In the rows, 128 means zero.
Each row of numbers stands for one object and depends on some of the facts below. Use the named rows to name the rest.

Some rows with their names:
bama: [124 126 115 121 134 130 125 129 121 127 125 122 137 123 124 125 128 114
 129 121 126 120 125 124 131 126 126 127 125 127 147]
tregru: [123 128 122 126 126 127 123 128 124 121 127 135 126 131 121 132 126 135
 127 128 127 125 124 135 125 128 124 130 127 126 125]
skamum: [133 131 117 126 125 125 125 129 117 118 129 135 128 126 122 126 128 133
 127 120 124 129 127 126 127 127 127 126 123 126 125]
sipetes: [126 125 135 129 127 133 128 128 129 128 129 124 127 125 129 126 126 143
 127 119 127 126 126 128 125 130 125 127 126 128 125]
zuple: [119 155 117 124 126 133 123 127 139 119 133 175 124 126 121 132 129 135
 127 123 124 130 125 158 122 130 125 127 125 126 126]
skudigun: [128 124 120 131 125 141 126 128 127 141 135 132 136 124 123 126 133 137
 129 115 125 134 125 132 121 134 125 126 124 127 125]
zudom: [120 124 149 121 127 124 125 128 125 115 123 132 124 137 123 142 125 118
 129 112 158 137 121 131 131 132 127 144 127 126 139]
tabrir: [132 122 155 121 129 124 137 131 117 127 126 121 135 134 140 125 126 126
 128 112 158 132 124 124 135 130 129 143 126 128 140]
grirel: [139 129 120 128 127 124 126 128 119 119 130 138 129 124 123 125 130 116
 128 122 124 127 127 126 128 126 132 125 124 127 124]
lator: [136 126 131 123 125 126 128 127 139 124 124 130 128 130 123 129 126 130
 127 122 126 127 121 128 124 128 128 126 128 126 124]
satobil: [127 124 120 130 129 123 124 129 116 118 128 121 125 127 123 126 125 115
 128 121 125 120 132 127 129 129 125 126 125 127 125]
tromegran: [119 134 151 130 125 124 134 127 144 141 127 127 124 128 140 131 126 141
 126 133 129 140 123 126 127 128 127 126 142 129 125]
paplim: [132 125 135 130 125 135 131 128 132 127 130 122 128 124 138 126 126 149
 127 124 126 131 124 127 125 129 125 125 126 130 125]
plese: [123 125 131 132 126 131 127 127 131 120 129 122 126 123 124 125 133 125
 130 126 125 126 125 126 129 130 127 127 124 130 125]
gristo: [130 127 118 130 127 131 125 128 116 119 127 130 126 131 121 129 131 144
 128 122 124 132 127 125 130 127 127 127 124 127 124]
gabras: [125 125 118 122 136 130 124 128 119 142 128 122 135 127 124 124 128 115
 126 119 127 120 127 125 131 127 126 129 124 127 137]
bagra: [125 125 120 128 125 126 126 129 127 120 127 130 124 125 122 126 126 125
 128 120 127 125 128 128 126 128 125 126 125 126 126]
dretam: [146 124 138 136 126 141 137 128 115 118 123 121 128 124 135 134 126 139
 127 206 125 142 143 127 119 125 138 133 123 127 124]
moskil: [129 125 127 127 126 125 124 127 129 122 128 130 126 126 126 125 127 126
 129 118 126 126 126 126 126 127 127 126 125 127 127]
vukir: [119 125 117 122 134 135 126 129 117 131 127 121 134 126 122 128 130 116
 128 122 127 119 126 124 133 127 126 126 126 128 144]

Some facts about the objects:
ε: is of sort; Σ: points at; δ: uses; ρ: refers to
bama (ε 829) (δ luzudre)
bapul (ε 701) (δ kenik)
bedrom (Σ lavar)
begemos (ε 701) (δ toplumok)
bezu (ε 701) (Σ stuske plusul grivesko)
bibam (δ baskigur) (ρ lovorus grivesko)
bidi (Σ moskil) (δ molela)
biples (ε 820) (δ tresu)
braklin (ε 829) (Σ fipes) (δ tabrir)
bregre (ε 339) (δ fasker)
brobovos (Σ dubok) (δ matestol)
brubis (ε 783) (δ nomegru) (ρ plekul vuplebun)
detur (δ robina)
diduk (Σ gobes meplu)
digel (Σ tristir) (δ stobrok)
donak (ε 363) (δ lovorus) (ρ lofle)
dragro (ε 510) (δ droflegik)
drali (ε 682) (ρ vadrurun gerer)
drenam (δ bama)
dretam (ε 682) (Σ troskate)
driplor (ε 820) (Σ flostiplen grirel neflo) (δ satobil) (ρ flezuvu nistun rele neski)
drobok (ε 764)
droflegik (ε 339)
drudru (ε 829) (δ fegi)
drufleflel (ε 490) (δ drenam)
dubok (Σ driplor robina)
dugemis (ε 682) (Σ bama donak) (δ brubis) (ρ plekul)
faflos (ε 339)
fasker (ε 783) (Σ zogul)
fazo (ε 701) (Σ gobes vafim klatezo)
fegi (Σ rikom neflo)
fipes (ε 69) (Σ mitul) (δ stuske)
fitragrus (ε 829) (Σ faflos)
flazun (ε 682) (Σ flifar) (δ nuklir)
flezuvu (Σ plido)
flifar (Σ grirel rikom neflo) (δ begemos)
flostiplen (δ braklin)
fodetus (ε 363) (Σ kesti grirel) (δ bibam)
gabras (ε 829) (δ neflo)
gagir (ε 820) (δ grapluske) (ρ lovorus sezel)
gebrek (ε 69)
gerer (ε 510)
gobes (ε 682) (δ drudru)
grapluske (ε 510) (δ vukir) (ρ plido nuklir zopir)
gredul (ε 701) (δ kluva) (ρ tresu zerur)
grirel (δ gerer)
gristo (Σ faflos pilu) (δ klinan)
grivesko (ε 682)
grobis (ε 701)
grofak (δ diduk)
grota (ε 510) (Σ laflugek) (δ klilate)
grukodes (δ trokler)
gruvoflok (ε 701)
kave (ε 701) (Σ sezel) (δ tristir) (ρ dretam)
kavul (ε 682) (Σ flostiplen donak)
kegastun (ε 363) (Σ mefiras) (δ plivul)
keril (ε 682) (ρ kenik)
kesti (ε 339) (Σ rele)
klatezo (δ zudom)
kledel (ε 69) (ρ flazun tadrur dretam klinan)
klilate (ε 820) (Σ mefiras) (δ drufleflel)
klinan (δ natem)
kluva (ε 339) (δ flostiplen) (ρ grofak zerur)
laflugek (ε 701) (Σ flazun grirel mefli) (ρ lavar kegastun)
laga (ε 363) (Σ fasker)
lator (δ mefli)
lavar (Σ flazun mefli kavul) (δ rustor)
liras (Σ lofle) (δ flezuvu)
lofle (ε 339) (Σ toplumok)
lovorus (ε 363)
luklo (ε 682) (Σ digel tabrir zesu)
matestol (ε 829) (Σ fegi)
medi (ε 363)
mefiras (ε 682) (δ plekul) (ρ suba tugras)
mefli (Σ bama)
meplu (ε 764) (δ gabras) (ρ baskigur grobis skudigun skibur klatezo)
mitul (ε 69) (δ paplim)
modis (δ laman)
modrok (δ sebar)
molela (δ digel)
mopugre (Σ klilate taskon) (δ vafim)
moskil (Σ kegastun)
musures (ε 829) (δ grobis) (ρ plese pepudu braklin)
napamo (Σ stuske) (δ skibur)
natem (ε 363) (δ drobok)
neflo (δ sezel)
neski (Σ lovorus) (δ vadrurun)
nestam (δ modis)
nistun (ε 783) (δ neski)
nomegru (Σ flifar) (δ laflugek) (ρ diduk pilu trokler)
nuklaskar (ε 820) (δ plame) (ρ gerer)
nuklir (ε 829) (δ dugemis)
nuskul (ε 682) (Σ kesti)
paplim (Σ digel) (δ tromegran)
pepudu (ε 820)
pilu (ε 69) (δ podren)
plame (ε 363)
plekul (Σ plido)
plese (δ mefiras)
plido (ε 363) (Σ bama rele)
plili (δ liras)
plivul (ε 701)
plopobok (ε 339) (δ tugras)
plusul (ε 363) (δ modrok)
podren (ε 820) (δ bapul) (ρ paplim digel)
porar (ε 69)
pudir (Σ plido)
rele (ε 829) (Σ bama) (δ gebrek)
rikom (ε 490) (Σ pudir rele)
rilok (ε 339)
rira (ε 783) (Σ flazun rikom) (δ gesis)
robina (ε 510) (Σ plido) (δ rilok)
rubrilim (ε 339)
rugran (Σ plusul rudra) (ρ sipetes luklo)
ruplo (ε 829) (Σ luklo) (δ flazun)
rustor (ε 829) (Σ bibam sekles) (δ gruvoflok) (ρ flostiplen)
satobil (ε 363) (δ nuskul)
sekles (ε 682)
sezel (δ brobovos)
sibrok (ε 820) (ρ molela tristir pepudu)
sipetes (Σ musures) (δ nistun)
skamum (Σ fegi) (δ meplu)
skefogram (δ plili)
skudigun (Σ meplu) (δ faflos)
stobrok (ε 339)
stopin (ε 829) (Σ moskil robina) (δ lator)
stuske (ε 339) (Σ musures) (ρ paplim natem)
suzik (δ pudir) (ρ flifar)
tabrir (ε 701) (Σ grirel donak pudir)
tadrur (ε 783) (δ napamo)
taskon (ε 701) (Σ donak trokler) (δ porar) (ρ diduk)
taskun (δ skefogram)
toplumok (ε 783) (Σ donak) (δ plese) (ρ gebrek sezel)
tregru (Σ bama kegastun skamum rele) (δ fitragrus) (ρ plivul)
tresu (ε 764) (δ rudra)
tristir (ε 682) (Σ flazun) (δ fodetus)
trokler (ε 820)
tromegran (ε 339)
troskate (ε 829) (Σ flifar bama) (δ mopugre)
tugras (ε 829) (Σ drenam klatezo) (δ bedrom)
vadrurun (ε 829) (δ tregru)
vafim (Σ flostiplen) (δ lofle)
veklar (ε 682)
vukir (ε 829) (δ keril)
vuplebun (ε 69) (δ zopir)
zesu (δ medi) (ρ skefogram luklo)
zogir (Σ musures rudra)
zogul (ε 701) (δ rira) (ρ veklar kavul klinan drenam)
zudom (ρ nistun tabrir gerer)
zuple (ε 764) (Σ musures) (δ sipetes) (ρ suba drobok faflos fazo drudru)

Which object is each row?
No name comes twice in this set of rows, the named rows included.
[120 142 127 127 125 125 126 127 135 129 125 145 124 133 124 130 125 131
 125 142 126 141 122 129 129 125 125 125 141 126 126] => kluva

The same objects again, as new rows of numbers:
Some rows with their names:
detur: [144 125 136 129 117 106 121 121 120 159  99 132 128 120 157 132 128 126
 133 132 139 124 126 138 141 115 128 119 136 148 133 131 117 135 151 130
 145 134 122 132 124]
fitragrus: [102 133 119 152 164 150 165 160 151 106 188 108 133 152  85 146 121 128
 126 133 105 148 138  76 114 139 141 139 109  62  96  87 167 100 138 111
  77 118 153 116 125]
plopobok: [111 116 129 133 134 124 147 123 135 121 166 112 123 133 106 142 117 129
 133 112 109 127 158 119 110 105 133 127 116 124 120 126 135 124 125 113
 123 134 128 114 130]
zesu: [121 122 138 136 111  98 110 112 136 130  87 110 128 121 156 128 109 117
 135 120 147 118 150 129 150 146 127 120 131 179 131 123 105 138 156 131
 124 137 137 143 122]
porar: [113 142 115 128 140 153 123 134 150  81 157 124 115 138  98 146 109 141
 125 132 113 121 122 138 105 153 135 135 113  78 116 121 142 134 124 157
 127 129 129 132 124]
pilu: [145 139 102 125 149 153 129 121 128 109 172 145 115 143 106 166 115 129
 137 125  97 141 151 142 102  94 121 142 118 101 119 169 143 144 101 154
 151 114 117 113 129]
pepudu: [158 146 108 113 148 159 127 134 124 131 147 155 134 135 112 140 130 137
 121 126 114 163 128 126 117 100 115 148 116 116 124 162 141 121 119 135
 124 111 123 121 125]
skamum: [137 134 135 130  86  91 122 128 128 158  95 122 126 131 140 109 123 112
 121 119 139 118 147 130 145 128 124 135 164 164 147 152 117 152 140 147
 137 136 135 113 119]
kledel: [106 138 109 114 140 133 120 122 146  71 132 105 121 140  95 161  98 136
 139 119 118 123 125 131 103 159 136 117 113  92 109 105 126 137 115 124
  99 142 142 138 111]
sebar: [136 129 140 128 122 121 113 135 131 149  94 126 126 120 149 122 136 132
 128 145 150 123 104 140 142 137 119 128 137 127 137 111 121 133 132 137
 150 130 123 143 127]
podren: [112 143 135 123 127 144 121 116 149 103 137 115 136 125 107 134  93 138
 120 113 133 131 144 120 131 145 141 146  95 122 114 120 127 113 195 122
 111 143 121 141 112]
skudigun: [165 128 140 107 120 129 128 108  97 156  98 152 117 115 166 106 158 119
 133 134 138 121 106 145 135  95 138 118 147 139 130 132 126 132 165 137
 140 130 110 119 131]
toplumok: [123 133 140 124 123 140  93 127 141 105 103 125 129 117 147 137  90 123
 129 127 148 113 132 141 149 168 142 149 115 165 129 148 106 142 170 148
 143 137 130 149 116]
keril: [ 99 116 148 141 133 124 139 144 167 126 146  99 142 122 109 131 107 138
 123 132 133 136 150 111 139 144 116 124 103 151 134 105 132 112 117 110
 129 135 143 140 132]
rikom: [108 131 116 132 137 136 142 130 135  95 159 122 139 138  93 130 125 133
 119 101 115 152 150  98 120 115 121 148 111 118 126 147 127 114 113 108
 101 125 128 125 128]
flostiplen: [133 130 138  92 108 104 130  92  83  93  62 142 118 122 169  94 178 130
 138 125 149 124  78 120 134 111 126 136 154 116 128 118 116 136 141 118
 104 143 115 135 134]
bagra: [138 127 138 131 113 110 112 127 120 154  96 131 129 119 152 128 134 127
 135 138 144 118 123 138 143 142 123 123 135 141 135 114 116 136 150 131
 144 130 127 140 124]
fodetus: [114 130 108 129 138 154 129 131 124  85 147 124 122 135 111 138 111 123
 133 118 117 110 127 143 118 152 147 128 129 123 119 150 125 141 110 142
 120 129 132 125 122]
kegastun: [135 136 112 132 137 147 133 122 107 121 163 147 112 132 118 144 129 126
 127 112 105 129 144 139 107 119 133 140 127  94 124 159 137 137 121 141
 152 115 104 115 127]
nistun: [163 152 108 138 134 132 125 134  98 153  93 154 122 141 164 125 161 114
 135 136 137 135  93 115 141 136 144 140 153  75 103  94 142 136 198 139
 108 108 121 122 120]

Rows to name:
No name comes twice in this set of rows, the named rows included.
[157 144 152 124  85 108 130 128 127 173 127 142 124 129 143 103 146 123
 110 140 131 119 132 145 147 140 111 141 168 144 151 138 148 146 163 180
 152 130 111 107 131] => sezel
[139 117 123 137 140 137 147 148 122 138 149 143 135 131 116 120 143 131
 126 127 117 156 139 113 126  90 115 141 133 162 136 163 131 119  71 116
 133 113 133 114 144] => tristir
[126 141 130 110 144 152 122 129 134 111 152 136 129 125 109 136 116 137
 120 107 131 147 140 127 120 120 117 165  96 108 124 160 119 116 141 117
 136 127 115 138 114] => klilate
[129 138 113 127 141 141 113 134 163 127 139 117 139 132 102 147  78 140
 125 119 123 151 155 121 127 142 115 151  96 152 126 143 134 122 129 126
 116 125 138 137 113] => sibrok
[102 138 132 120 113 125 167 139 166 105 199 109 131 145  56 128 112 139
 107 115  95 145 169 103 110 134 112 148 125 112 127 140 167 117 117 137
 100 142 141  92 122] => gabras
[161 129 136 137 123 140 128 127 107 171 117 157 126 121 163 116 153 123
 125 147 137 126 119 148 139 121 129 136 146 151 138 142 134 135 141 153
 166 116 111 125 139] => suba
[117 122 119 139 133 127 130 129 172  97 194 119 141 131  59 191  82 140
 127  95  91 153 187  99 119 120 118 144  85 146 114 126 140 111 102 107
 102 126 149 124 133] => musures
[ 68 125 135 107 146 129 150 119 157  75 174  81 130 131  75 128 114 139
 127 101 116 125 126 102 103 134 141 125  86  74 105  85 135 100 135  81
  63 164 148 120 113] => rustor
[127 118 130 161 127 123 132 148 159 152 168 108 131 135 113 181 103  97
 136 120 109 110 166 107 138 153 163 107 126 137  99  79 134 127 182 128
 107 123 147 121 127] => zuple
[129 122 135 127 107 108  98 130 150 157 101 121 135 116 137 138 111 113
 128 131 149 109 128 146 149 149 142 105 134 141 133 100 100 132 148 120
 127 139 143 144 122] => rugran
[143 120  99 113 150 115 132 141 130 125 126 124 118 142 115 150 148 134
 144 134 112 150 116 135 102  87 102 106 141 100 129 134 133 137  11 116
 133 117 144 113 132] => tresu
[138 140 134 127  89 100 123 135 138 156 107 127 129 133 133  99 127 118
 116 140 143 122 125 146 146 154 117 134 177 161 150 141 127 151 128 158
 125 135 138 111 117] => brobovos
[118 130 142 135 114 107 103 131 145 143  86 113 132 121 149 129 118 127
 128 141 154 121 123 137 147 163 123 120 133 135 135  93 112 130 148 135
 139 138 142 152 120] => zudom
[127 128  96 163 116 105  91 117 116 158  98 104 147 134 160 122  75 140
 130 134 141 129 154 140 140 145 127  84 128 218 157  96 122 138 129 127
 133 116 138 153 125] => nomegru
[124 135 112 141 163 145 180 152 129 111 191 127 127 152  92 142 150 126
 126 121  94 148 126  69 112 106 143 145 122  68  92  90 176 102 152 108
  78 114 138 102 132] => vadrurun

The same objects again, as new rows of numbers:
Some rows with their names:
kluva: [126 105 113 116 120 135 156 158 106 100 119 102 151 127]
keril: [112 102  96 114 115 162 144 139 110 111 120  85 139 113]
podren: [122 141 130 147  94  96 155 108  84 108 141 182 156 139]
dugemis: [140 148 122 101 124 230 155 149 125  80 103 107  93 154]
gruvoflok: [157 138 134 145  95 101 141 103 124 141 147 145 144 120]
pilu: [100 163 112 124 130 116 106 108 107 154 125 168 129 139]
vadrurun: [169  51 197 146 141 131  39 154 174 125 107 101 126 119]
nuklir: [201 121 132 139 141 187 137 162 188 141 100  91 103 157]
tadrur: [177  90 186  90 108  35 158 109 197 175  96  72 109 163]
dubok: [112 133 115 114 128 137 139 125 106 125 130 150 107 118]
pudir: [115 150 126 131 112 140 129 145 102 123 140 132  76 107]
bapul: [150 139 146 140 105  89 141 114 117 135 140 159 134 131]
faflos: [139 165 108 121 134 175 120 150 145 156 100 109 143  80]
sipetes: [100 108 118 104 136 112  92 142 148 125 100 202 102  95]
paplim: [106 151 112 117 144 148 115 106 132 165 136 149 112 115]
biples: [126 152 137 145 120  82 126  99 101 142 132 188 142 153]
plekul: [108 158 122 133 120 154 117 136 106 169 146 126  78  95]
skudigun: [108 145 111 110 150 133 114 126 129 150 116 154 115 124]
natem: [150 120 147 170 151 125 127 152 174 144 114  89 130 133]
braklin: [166 122 160 138 158 125 131 163 169 147 111  76 118 114]

Name these rows:
No name comes twice in this set of rows, the named rows included.
[169  96 188 160 137 156  81  64  98 145 201 148 110 112] => tabrir
[188 113 154 129 162 156 150 178 176 113 106 105 114 162] => ruplo
[138 155  93 162 138  53 142 113 102  45 134 136 162 123] => meplu
[143 174 185 170 129 132 102 194 176 111 125  77  78 126] => plido
[212 100 215 115 123  95 179 147  93 125 120  69 151 123] => toplumok
[109 112 115 105 127 174 134 139 135 118 129 103 124 106] => nuskul
[163 137 160 135  98 169 188  91 130  77 146 185 139 142] => laflugek
[144 135 151 131 112  69 158 130 100 113 129 155 162 152] => gredul
[205 103 188 118 108  98 154 142 158 138 132  93 140 106] => fasker
[195 115 201 102 132  99 146 139 175 122 132  96 154 123] => rira
[134 165 120 158 104 121 120  74 120 157 133 171 129 117] => trokler
[141 124 137 120 139 161 134 126 131 146 121  97 108  98] => lofle
[ 76 145 140 105 163 153 138 108 139 139 146 145 144 144] => flifar
[139 125 211 137 143 149  45 179 178 105 181  69 105 162] => rele
[154 144 148 104 109 103 126 154 104 124 144 141  86 111] => robina

